[128 = 0]

q781q644: [127,134,108,125,74,173,120,144,137,125,122,157,186,119,142,164,84,100,113,161,107,142,165,142,78,109,146,167,137,132,90,123,144]
q568q212: [83,158,107,157,101,124,94,132,67,153,87,90,85,101,102,125,195,97,140,107,138,173,61,128,161,142,137,114,144,141,128,82,119]
q992q848: [89,163,68,78,71,151,101,128,145,122,113,163,137,128,136,155,133,115,116,121,104,101,113,195,138,142,166,131,131,153,116,127,116]
q866q751: [107,121,143,105,91,126,137,109,134,134,109,106,143,120,160,150,114,129,119,139,119,138,161,116,134,143,153,123,133,140,142,125,113]
q866q751: [145,145,145,131,157,131,136,146,122,126,143,123,118,136,112,119,151,146,138,115,116,107,103,135,135,130,106,126,113,133,124,133,134]
q992q848: [144,145,145,132,96,172,101,148,130,141,119,157,146,123,140,136,128,106,118,146,120,109,122,146,121,113,129,141,122,130,105,134,142]
q992q848: [124,145,172,103,111,159,153,159,111,132,129,101,142,149,139,121,167,111,124,131,134,135,124,142,155,133,149,128,115,151,140,122,126]
q992q848: [125,103,103,130,130,63,138,81,161,120,132,134,118,123,135,122,87,166,131,120,129,118,158,95,119,132,113,124,145,113,138,128,123]
q992q848: [102,125,53,124,121,135,116,140,114,92,132,141,122,126,111,120,138,82,114,113,138,142,112,156,129,133,154,135,130,135,118,120,141]
q568q212: [149,130,148,142,180,114,129,125,134,147,139,143,111,120,116,114,117,161,142,129,135,125,119,125,124,114,95,119,122,105,134,160,130]
q866q751: [149,105,168,185,94,113,133,127,101,125,115,82,133,120,137,116,138,104,124,135,132,147,140,49,120,124,110,142,140,127,115,78,151]
q992q848: [120,109,90,98,103,125,142,115,158,94,139,138,159,140,145,149,89,125,113,132,112,114,172,134,106,138,152,142,132,138,123,125,125]
q883q791: [111,158,112,175,96,164,101,172,56,131,104,99,118,108,97,123,191,65,130,120,129,171,68,126,132,125,131,145,133,144,96,78,152]
q494q62: [128,131,119,166,87,85,110,106,134,152,109,152,114,107,130,98,113,130,129,134,152,138,126,96,126,102,103,140,156,106,116,114,152]
q883q791: [131,140,138,126,103,100,131,133,132,126,126,142,101,129,143,67,155,115,113,116,159,105,111,125,177,118,120,124,122,128,139,140,161]
q866q751: [125,147,146,129,68,113,110,105,143,154,102,133,132,113,150,144,120,150,128,134,105,104,133,113,131,130,119,131,142,134,117,111,125]
q494q62: [100,119,113,151,100,87,119,92,123,159,101,119,115,117,120,130,119,136,142,133,153,174,132,99,122,121,130,125,167,114,136,93,109]
q883q791: [128,124,70,104,79,139,89,121,163,90,126,185,130,123,157,123,108,91,90,123,118,64,135,160,138,133,150,134,120,135,111,146,152]
q883q791: [130,114,140,138,147,150,125,128,111,126,124,95,136,124,123,165,129,127,134,131,106,142,132,114,109,144,134,123,125,134,127,113,107]
q883q791: [132,127,121,116,153,121,132,136,129,107,142,128,105,142,123,103,153,124,123,107,137,103,108,142,157,138,128,114,112,133,141,139,133]
q992q848: [129,126,169,141,169,154,154,169,78,130,136,85,117,142,111,96,182,93,133,126,166,177,104,124,154,124,136,120,113,132,148,126,134]
q883q791: [102,123,99,85,177,101,192,147,113,77,162,86,115,149,115,96,157,127,124,94,138,144,127,144,162,154,147,118,105,150,160,145,133]
q781q644: [102,129,113,121,130,146,114,121,127,166,113,156,134,121,121,138,109,118,136,152,162,182,134,159,115,106,151,125,147,109,138,144,107]
q866q751: [120,88,143,111,179,130,167,121,117,105,143,68,138,148,127,154,127,133,134,124,126,160,159,108,122,157,153,111,120,137,160,121,92]
q992q848: [154,96,112,198,120,107,111,143,107,110,130,156,104,115,124,42,131,56,104,133,200,153,121,83,137,84,108,146,136,93,115,127,198]
q494q62: [128,142,123,109,173,131,119,125,137,136,135,143,108,127,117,134,133,157,139,117,118,106,105,161,138,136,120,108,115,125,139,160,111]
q781q644: [138,142,167,107,167,132,169,152,116,116,149,90,129,141,125,123,155,153,135,114,107,116,121,130,145,145,118,121,101,146,141,142,128]
q568q212: [124,138,130,106,146,137,146,142,140,143,142,158,136,145,121,107,122,132,132,139,160,147,132,164,131,104,135,131,127,117,140,158,128]
q883q791: [154,99,138,137,102,175,78,119,158,142,115,189,146,130,158,135,90,86,105,166,157,111,156,139,112,101,147,130,133,104,121,148,130]
q568q212: [152,158,163,148,108,165,81,137,133,177,113,166,124,140,115,139,151,134,144,141,131,101,88,152,125,106,111,128,137,120,108,111,114]
q883q791: [131,107,163,143,105,156,130,134,124,158,114,141,156,126,148,117,103,89,118,172,178,186,166,114,114,91,147,141,142,106,134,136,136]
q883q791: [126,126,104,139,107,158,95,120,126,122,113,128,148,111,129,185,108,120,126,136,84,120,133,128,90,142,136,137,133,136,100,107,115]
q494q62: [141,88,120,150,138,134,161,145,112,86,152,91,155,156,113,129,127,95,125,129,137,158,155,92,98,130,139,149,133,133,120,85,135]
q494q62: [139,135,163,113,138,133,167,145,143,151,153,132,149,186,105,114,144,149,152,137,164,146,132,146,124,104,131,137,141,126,140,107,106]
q866q751: [137,152,84,134,175,124,119,159,118,105,155,162,92,135,89,82,163,119,131,98,141,103,69,170,148,119,106,127,110,123,118,150,157]
q866q751: [143,135,147,136,106,146,115,121,142,149,122,135,154,133,127,169,110,150,140,144,100,115,138,123,94,124,119,140,140,129,107,105,110]
q494q62: [121,111,128,131,98,133,98,93,129,120,100,96,134,102,155,191,110,134,120,128,72,104,146,97,113,167,138,117,130,144,121,104,102]
q992q848: [129,110,178,111,144,100,186,125,127,124,142,76,133,153,139,111,139,150,134,125,143,146,157,94,147,139,131,119,124,137,162,121,117]
q883q791: [162,95,202,162,98,161,88,128,119,145,100,128,115,121,175,99,145,69,99,153,170,114,135,89,163,117,137,111,119,115,142,132,144]
q866q751: [130,99,143,121,196,126,162,133,115,111,149,91,122,143,118,123,134,131,134,121,144,155,139,118,132,140,136,111,114,125,158,142,112]
q781q644: [176,103,144,122,92,118,144,139,176,91,166,163,137,206,137,69,147,103,110,121,173,56,140,123,151,110,131,142,129,132,128,96,150]
q866q751: [89,86,58,144,106,80,129,107,103,78,117,95,96,116,132,91,143,66,103,102,165,162,132,92,157,149,159,120,141,132,146,97,147]
q568q212: [115,134,130,130,111,126,137,143,103,119,124,98,116,142,120,109,175,103,127,113,143,139,105,124,156,138,141,125,129,145,135,96,130]
q568q212: [124,134,146,118,104,120,133,114,114,96,108,65,135,76,172,176,117,150,110,114,34,88,148,84,130,182,118,123,100,163,116,134,140]
q494q62: [120,118,169,127,63,126,155,115,143,168,121,107,169,190,121,147,136,135,152,153,165,170,159,108,109,111,155,144,177,134,136,43,82]
q568q212: [104,107,80,152,173,77,132,104,109,121,130,108,91,118,94,114,131,135,144,106,152,172,112,108,127,135,121,114,145,111,144,115,116]
q568q212: [136,107,122,97,99,140,161,143,155,95,157,136,161,191,133,113,134,101,116,130,156,114,158,142,130,123,162,144,132,143,133,99,126]
q781q644: [140,135,147,146,157,170,101,154,101,142,126,131,108,137,108,120,171,100,134,127,148,132,84,149,143,123,129,115,117,124,130,127,121]
q568q212: [134,123,131,144,158,99,133,118,120,123,134,104,104,130,111,123,144,151,142,108,121,120,110,106,135,141,107,116,128,127,135,114,120]
q781q644: [135,109,113,131,103,106,114,99,145,97,120,116,127,110,154,150,105,135,112,118,85,82,149,94,122,156,123,125,124,138,118,119,133]
q781q644: [121,117,144,84,142,129,160,126,164,152,148,160,140,184,126,102,124,137,137,144,195,150,151,169,143,103,158,120,140,115,167,145,97]
q781q644: [144,94,110,164,121,113,62,96,141,129,113,160,74,144,124,97,154,93,120,114,177,88,92,117,161,128,130,99,143,107,140,101,117]
q568q212: [113,142,125,109,69,179,118,157,126,140,116,161,157,139,144,117,135,70,108,155,163,152,135,169,135,102,169,146,134,133,121,130,141]
q781q644: [122,135,122,159,143,122,109,133,95,135,113,119,101,93,119,112,143,113,128,122,133,150,100,115,138,126,113,122,125,119,124,136,146]
q866q751: [141,104,141,175,154,85,134,125,105,124,129,113,91,116,122,66,143,109,125,119,175,153,118,77,151,113,103,121,130,104,142,130,160]
q494q62: [135,118,128,105,75,203,101,149,119,75,115,106,162,117,176,178,134,65,84,132,67,76,146,135,129,168,170,134,95,171,105,121,139]
q781q644: [120,108,126,115,128,96,149,110,136,105,126,117,126,97,166,111,94,129,105,129,124,129,168,100,140,137,129,124,115,125,144,168,153]
q494q62: [121,140,110,110,185,138,142,157,111,110,146,137,110,117,117,99,141,118,122,116,139,137,107,164,149,127,128,120,99,126,140,182,148]
q494q62: [123,156,163,81,69,188,127,158,138,142,121,142,160,159,154,137,156,101,114,145,132,108,130,177,152,125,168,134,119,155,129,124,119]
q992q848: [127,128,117,113,109,123,140,125,139,106,135,117,144,136,134,145,121,136,124,121,99,106,142,124,119,143,133,137,126,145,119,113,127]
[114,124,91,139,146,78,100,80,150,153,115,160,94,103,118,127,97,167,142,121,136,127,120,126,124,124,108,111,148,100,137,145,112] -> q992q848
[120,162,147,116,108,147,100,129,131,169,107,152,118,118,134,134,143,138,134,135,127,116,102,161,146,121,128,118,129,128,129,142,116] -> q992q848
[130,131,134,106,151,120,155,134,141,125,148,131,132,151,120,117,130,149,136,123,136,124,133,144,133,125,128,126,124,129,141,139,121] -> q568q212
[138,108,138,131,147,140,100,122,137,140,128,152,99,159,122,104,155,105,128,126,179,115,106,147,158,122,142,102,130,114,152,127,107] -> q781q644
[123,130,124,151,152,96,113,113,110,136,119,111,84,115,111,113,155,141,140,106,133,128,92,111,150,139,109,107,131,122,139,120,122] -> q781q644
[99,123,116,129,112,143,154,140,95,119,119,83,161,113,127,158,118,105,127,140,115,194,155,112,100,135,152,147,136,141,120,107,127] -> q883q791
[148,160,183,113,130,134,142,144,129,137,137,104,123,152,125,131,173,165,142,112,97,78,99,134,154,145,109,119,110,152,129,115,117] -> q568q212
[135,125,111,127,80,134,130,133,155,129,137,170,159,158,127,116,109,109,123,146,156,129,149,140,107,97,139,157,151,122,110,105,139] -> q781q644
[141,131,135,124,99,164,135,158,122,103,136,122,157,140,137,135,137,97,113,133,111,113,136,131,120,130,139,148,116,147,107,113,147] -> q992q848
[148,112,151,104,131,155,133,136,150,115,144,139,140,164,143,124,133,115,117,133,141,97,142,145,139,130,147,122,115,134,140,135,119] -> q781q644
[129,116,139,146,140,107,125,119,126,148,123,141,107,122,129,89,126,120,128,135,175,153,127,115,144,107,121,120,136,104,145,144,137] -> q992q848
[124,118,99,138,96,86,120,99,154,131,126,151,120,143,123,112,116,136,131,123,150,118,133,115,126,118,124,133,156,117,126,99,125] -> q781q644
[122,119,143,109,172,130,146,116,125,126,133,88,131,130,125,170,123,164,142,122,96,133,139,124,119,157,133,110,118,138,145,132,90] -> q494q62
[140,139,131,148,123,137,121,153,116,131,130,153,122,118,126,88,137,99,118,134,153,134,112,133,137,101,116,140,122,117,116,145,167] -> q866q751
[91,140,123,84,141,105,189,145,105,99,139,75,125,124,137,108,152,131,121,106,123,154,135,133,165,154,147,121,107,156,156,147,138] -> q568q212
[113,152,94,129,179,128,144,146,103,124,147,107,122,138,72,149,152,155,160,106,106,153,90,153,108,138,117,131,129,137,119,109,108] -> q883q791
[133,111,104,156,146,90,119,106,132,125,129,137,107,114,118,113,110,138,132,121,138,132,127,102,119,122,107,125,139,107,127,129,136] -> q992q848
[110,102,102,107,88,150,118,115,158,140,116,185,165,120,163,128,63,87,102,173,173,169,190,150,106,94,171,143,145,105,133,164,134] -> q781q644
[114,110,104,126,111,92,124,95,148,129,119,141,120,117,142,120,99,134,121,130,142,132,151,114,129,127,133,124,144,116,138,133,127] -> q781q644
[128,125,152,137,185,134,154,128,116,157,139,100,144,138,94,164,117,170,165,140,123,181,135,122,88,123,117,127,139,117,135,119,90] -> q883q791
[132,127,141,113,100,135,133,123,132,104,120,103,149,106,164,160,110,134,110,129,72,95,156,107,123,155,131,133,111,151,117,133,138] -> q568q212
[167,121,123,164,86,149,93,142,125,86,128,131,134,126,138,131,140,89,105,119,92,63,116,100,118,137,113,147,117,143,85,92,164] -> q781q644
[167,90,144,141,175,194,73,125,144,131,132,162,127,147,127,161,117,103,124,146,137,97,125,149,108,126,140,107,116,109,130,142,96] -> q883q791
[178,148,119,204,126,135,86,153,121,140,138,180,119,128,84,100,137,118,141,129,135,104,79,118,95,84,70,159,141,102,73,101,170] -> q866q751
[169,99,121,169,120,130,148,158,123,80,159,129,153,151,119,94,122,84,112,131,144,124,147,89,100,106,113,165,127,123,98,99,178] -> q494q62
[158,127,185,88,139,129,189,153,145,90,162,98,151,153,160,110,134,147,112,121,102,79,160,116,151,144,122,132,89,154,140,154,150] -> q568q212
[101,136,91,134,113,151,96,129,123,164,108,178,131,111,118,126,110,96,128,153,170,182,122,167,114,94,149,135,150,104,123,145,126] -> q568q212
[124,130,125,129,180,132,142,140,103,116,142,90,116,138,97,143,157,141,146,108,111,139,102,132,127,149,124,117,118,139,134,115,108] -> q883q791
[118,142,93,147,62,114,102,126,122,117,109,140,121,112,134,114,139,98,113,119,124,113,111,118,137,126,127,143,141,137,103,97,157] -> q866q751
[112,98,99,116,134,108,160,124,125,88,138,109,138,118,144,114,103,106,108,126,137,155,167,110,127,136,147,133,122,130,140,144,147] -> q568q212

q29q121: [138,146,110,93,110,134,193,125,155,69,106,183,153,69,137,105,98,77,65,157,116,163,145,152,136,97,111,157,133,111,151,78,158]
q690q405: [170,150,119,54,94,129,130,119,78,127,182,122,110,140,124,135,139,144,179,210,140,130,76,104,147,144,140,127,119,122,161,141,107]
q29q121: [125,95,121,168,144,150,125,149,195,141,77,151,121,91,140,117,110,97,86,83,116,162,169,148,131,103,125,113,156,106,127,111,134]
q294q895: [157,130,138,129,111,116,149,146,123,77,123,108,104,85,108,142,141,134,115,161,129,141,107,138,123,135,132,175,143,128,143,116,126]
q218q282: [128,133,119,145,114,122,136,117,107,135,117,72,115,96,81,119,170,192,115,184,138,112,99,117,114,151,124,151,138,145,175,152,82]
q267q968: [112,118,123,125,124,127,155,131,144,141,105,131,120,114,132,99,126,127,104,141,133,121,142,151,120,130,106,131,143,130,118,116,124]
q218q282: [138,133,137,118,123,127,109,78,133,131,148,118,100,110,117,106,151,159,91,164,161,131,146,94,126,125,127,132,87,135,121,129,122]
q690q405: [191,152,147,82,96,133,142,140,105,70,149,119,89,74,111,141,135,128,144,194,137,163,99,116,130,121,168,169,131,122,160,122,113]
q267q968: [151,115,192,119,160,145,77,113,133,115,175,131,91,150,150,141,125,118,176,62,137,151,157,98,133,102,204,102,80,130,79,144,144]
q267q968: [138,127,134,134,157,146,102,93,127,101,166,138,165,137,119,154,134,129,142,80,104,154,120,87,154,104,176,101,84,120,170,147,142]
q690q405: [135,112,135,127,130,130,129,128,147,123,127,132,109,117,134,122,129,122,116,125,132,139,138,133,132,124,128,129,128,121,117,119,134]
q294q895: [91,167,151,180,130,89,127,106,127,97,96,118,132,114,118,115,129,135,49,115,162,92,181,132,78,129,90,187,99,167,55,99,155]
q267q968: [122,99,148,121,154,130,137,98,137,104,161,126,132,137,128,124,142,137,129,95,116,134,128,121,146,121,151,113,95,127,129,133,147]
q29q121: [131,139,132,151,126,123,105,141,136,128,113,135,122,128,136,140,116,112,116,113,138,129,148,127,116,124,121,139,132,129,99,118,138]
q690q405: [144,153,102,165,137,164,71,123,152,149,107,158,164,109,125,151,107,105,116,93,116,169,151,87,137,90,155,96,123,109,174,140,120]
q218q282: [122,139,116,149,120,109,128,109,124,115,123,114,134,116,108,131,145,150,86,151,139,115,124,119,121,140,99,155,118,137,133,121,131]
q267q968: [144,145,147,154,144,139,70,130,107,127,149,114,136,149,120,169,130,135,174,84,123,136,122,91,127,118,179,114,109,133,135,159,121]
q29q121: [146,129,115,135,122,135,125,162,137,117,113,146,137,120,136,153,109,96,138,117,111,149,119,139,137,121,130,130,155,110,143,119,135]
q294q895: [134,123,87,113,117,136,176,119,158,95,112,165,162,85,124,118,117,102,71,155,105,158,120,141,153,113,99,136,139,103,184,97,145]
q218q282: [189,117,97,122,116,145,116,111,151,81,151,142,131,77,105,164,142,124,98,161,111,190,93,92,174,112,141,133,119,89,216,121,134]
q218q282: [134,129,142,145,134,107,89,123,123,119,151,129,116,163,141,157,128,121,129,102,143,117,135,114,128,137,117,137,104,131,78,121,157]
q690q405: [166,134,123,129,118,141,107,141,127,115,133,126,119,107,118,155,129,124,143,140,123,157,109,110,139,121,152,131,137,113,164,135,117]
q267q968: [159,135,128,127,132,155,114,135,130,108,133,134,139,102,117,150,123,118,150,116,108,167,115,108,143,104,177,117,130,113,181,142,117]
q218q282: [119,126,105,169,123,111,140,183,113,119,97,109,156,138,115,169,125,123,147,112,99,111,89,159,123,152,105,149,180,127,149,131,125]
q294q895: [121,190,123,153,107,110,147,170,91,93,87,123,164,110,112,151,107,111,127,136,120,110,120,147,91,130,121,181,159,149,132,118,125]
q267q968: [123,128,134,93,118,108,135,107,135,130,149,157,107,152,160,106,116,107,102,146,157,115,154,134,129,133,89,134,103,128,62,96,162]
q29q121: [146,96,117,55,119,155,185,115,163,121,138,168,113,93,147,82,118,103,114,168,118,167,130,147,161,107,132,104,133,98,159,106,131]
q267q968: [154,116,179,102,149,147,96,113,145,114,165,149,90,134,156,126,117,104,155,85,140,160,164,107,136,97,188,106,87,121,83,128,148]
q690q405: [113,28,136,127,176,140,111,118,176,168,169,138,111,192,163,129,138,123,163,48,105,134,126,138,178,135,131,53,116,99,104,141,156]
q294q895: [66,82,153,113,153,99,169,76,136,147,151,108,110,169,139,68,157,167,98,120,148,73,151,151,121,154,87,120,90,154,59,122,148]
q294q895: [136,163,98,140,112,135,140,149,130,106,95,155,168,96,122,144,103,96,105,137,111,147,126,133,125,112,119,146,152,118,166,111,131]
q267q968: [123,134,142,144,134,111,98,127,104,133,148,108,124,165,127,150,137,143,152,111,137,104,120,116,120,144,129,131,114,142,99,141,133]
q294q895: [169,97,136,145,125,150,88,147,173,149,113,124,67,93,132,132,132,124,121,129,142,169,146,119,136,117,146,118,147,105,126,129,112]
q29q121: [129,107,115,172,142,135,106,153,137,138,115,112,143,134,116,161,134,133,146,90,103,135,108,128,138,133,136,115,152,118,159,147,119]
q218q282: [111,125,124,129,130,133,146,158,131,145,104,136,139,136,140,121,111,110,147,111,114,121,131,156,121,127,125,119,158,127,123,128,123]
q218q282: [153,126,155,124,142,119,100,142,95,86,181,122,136,172,134,187,128,116,194,82,109,132,92,113,146,133,169,128,108,125,120,142,154]
q29q121: [141,217,133,102,91,97,138,157,52,76,137,139,159,144,129,164,100,99,158,164,136,103,104,130,99,136,123,187,129,151,106,111,144]
q690q405: [138,145,140,141,141,145,121,132,123,99,126,132,153,110,117,147,120,118,144,95,107,151,128,115,128,104,176,127,122,128,160,139,126]
q294q895: [120,146,117,119,130,133,125,128,107,136,137,138,161,151,131,138,117,121,155,119,116,121,116,121,132,126,135,113,125,129,144,138,127]
q29q121: [167,137,121,136,113,117,81,142,134,115,143,148,110,138,144,172,115,98,122,130,142,146,127,110,140,130,111,142,124,110,103,109,155]
q294q895: [182,74,120,98,124,171,106,164,156,169,140,126,77,116,138,139,132,123,192,140,112,178,97,126,168,124,169,78,170,85,178,153,92]
q690q405: [110,113,122,139,126,112,135,133,134,146,118,119,118,143,132,120,134,136,114,132,136,106,130,145,122,147,92,133,139,132,102,121,132]
q218q282: [126,137,107,148,122,114,149,136,114,94,119,116,161,115,103,151,137,136,114,138,108,123,95,134,130,139,112,155,141,129,170,125,130]
q690q405: [139,96,110,78,127,143,105,93,147,182,172,157,106,166,159,108,128,124,139,148,143,138,131,106,166,129,113,71,104,103,120,131,133]
q29q121: [121,127,141,118,129,127,125,113,132,143,131,127,108,131,136,105,130,135,120,134,147,120,150,125,119,127,126,124,114,136,99,126,126]
[135,126,129,112,132,124,129,98,119,106,162,130,137,136,123,134,140,137,125,133,126,131,115,109,144,128,133,126,97,126,141,129,141] -> q294q895
[184,93,105,129,90,107,108,177,118,136,140,86,64,127,114,175,158,152,156,197,138,130,59,136,149,179,92,154,180,105,147,132,107] -> q690q405
[119,125,135,139,138,114,102,141,147,133,130,168,130,171,171,144,95,77,123,75,135,123,163,139,129,122,103,121,119,121,53,101,176] -> q218q282
[77,139,153,103,135,136,168,125,110,171,107,114,126,138,135,64,123,147,153,130,137,90,156,155,92,128,143,112,134,161,97,144,96] -> q218q282
[153,125,127,97,126,150,133,98,138,115,148,137,121,96,119,114,137,136,118,155,128,160,125,104,147,109,156,116,107,116,170,132,119] -> q218q282
[127,114,133,124,131,129,124,104,152,135,131,136,108,119,135,107,132,130,95,132,144,135,153,122,131,122,118,123,110,125,109,117,136] -> q29q121
[125,135,121,121,128,129,123,125,112,138,140,126,143,146,127,135,129,133,149,129,122,121,114,120,133,132,131,117,125,129,141,139,123] -> q690q405
[91,160,137,136,131,94,148,84,102,96,138,122,157,141,116,115,138,147,82,133,144,88,142,122,105,137,97,163,84,161,95,113,154] -> q218q282
[75,156,89,169,121,123,127,126,136,191,66,134,162,132,126,97,115,135,79,135,141,92,163,139,96,134,70,123,149,145,117,124,110] -> q267q968
[121,120,114,120,126,123,153,118,133,119,129,133,140,122,124,120,132,130,109,142,121,126,119,136,137,132,109,132,128,124,143,119,135] -> q267q968
[103,101,135,118,148,119,142,126,108,137,157,114,143,179,134,131,139,142,172,100,110,100,102,141,140,148,130,105,123,134,121,146,135] -> q690q405
[139,117,122,148,130,145,114,182,143,146,100,136,127,128,140,151,106,98,163,95,108,146,125,147,131,122,143,113,173,111,136,133,119] -> q29q121
[167,163,110,109,99,124,137,170,120,80,122,170,146,113,143,168,90,67,131,145,116,156,112,139,136,117,120,159,152,107,138,95,155] -> q29q121
[114,112,155,162,147,142,118,151,137,153,98,95,107,117,119,117,136,148,153,92,125,124,145,140,105,125,164,118,150,142,120,153,96] -> q267q968
[117,119,142,143,131,129,130,147,132,147,105,108,108,122,126,116,132,139,137,121,133,118,138,144,110,134,133,130,148,138,111,136,110] -> q267q968
[152,178,127,140,104,104,102,144,116,89,123,154,131,126,140,165,102,87,103,136,147,132,142,119,113,124,105,174,121,129,87,94,163] -> q29q121
[128,126,102,113,125,145,156,127,165,121,106,179,153,101,145,110,100,84,88,127,114,158,149,142,143,101,113,116,137,105,148,99,147] -> q218q282
[96,158,115,141,110,131,117,141,152,200,63,154,113,122,155,79,94,105,87,144,166,108,198,146,87,120,83,125,153,139,64,107,114] -> q267q968
[145,69,121,116,128,127,113,128,167,158,145,132,77,143,150,123,139,127,122,137,140,139,127,134,157,143,100,105,135,102,104,119,138] -> q690q405
[144,131,127,121,130,149,110,113,153,132,128,154,123,108,137,120,117,111,110,123,133,159,153,109,137,102,144,111,114,114,135,122,131] -> q690q405
[133,117,113,108,140,157,95,121,127,176,155,148,145,168,146,135,118,120,179,105,114,141,119,104,156,118,153,65,121,110,153,155,118] -> q294q895
[129,126,144,128,127,98,111,128,97,119,163,105,113,171,130,153,143,144,154,127,140,98,106,124,126,157,116,143,112,141,89,133,142] -> q267q968
[128,136,131,148,127,102,90,91,141,120,144,139,114,143,137,135,132,126,71,127,163,119,159,103,124,132,88,147,85,133,71,104,165] -> q218q282
[102,145,107,135,134,145,112,143,125,181,107,152,166,161,147,124,99,106,156,98,116,118,142,131,123,118,127,89,144,127,129,140,118] -> q294q895
[144,105,133,163,134,149,81,187,169,173,89,143,95,132,158,146,99,88,154,77,127,152,157,144,125,116,139,103,174,107,94,128,123] -> q29q121
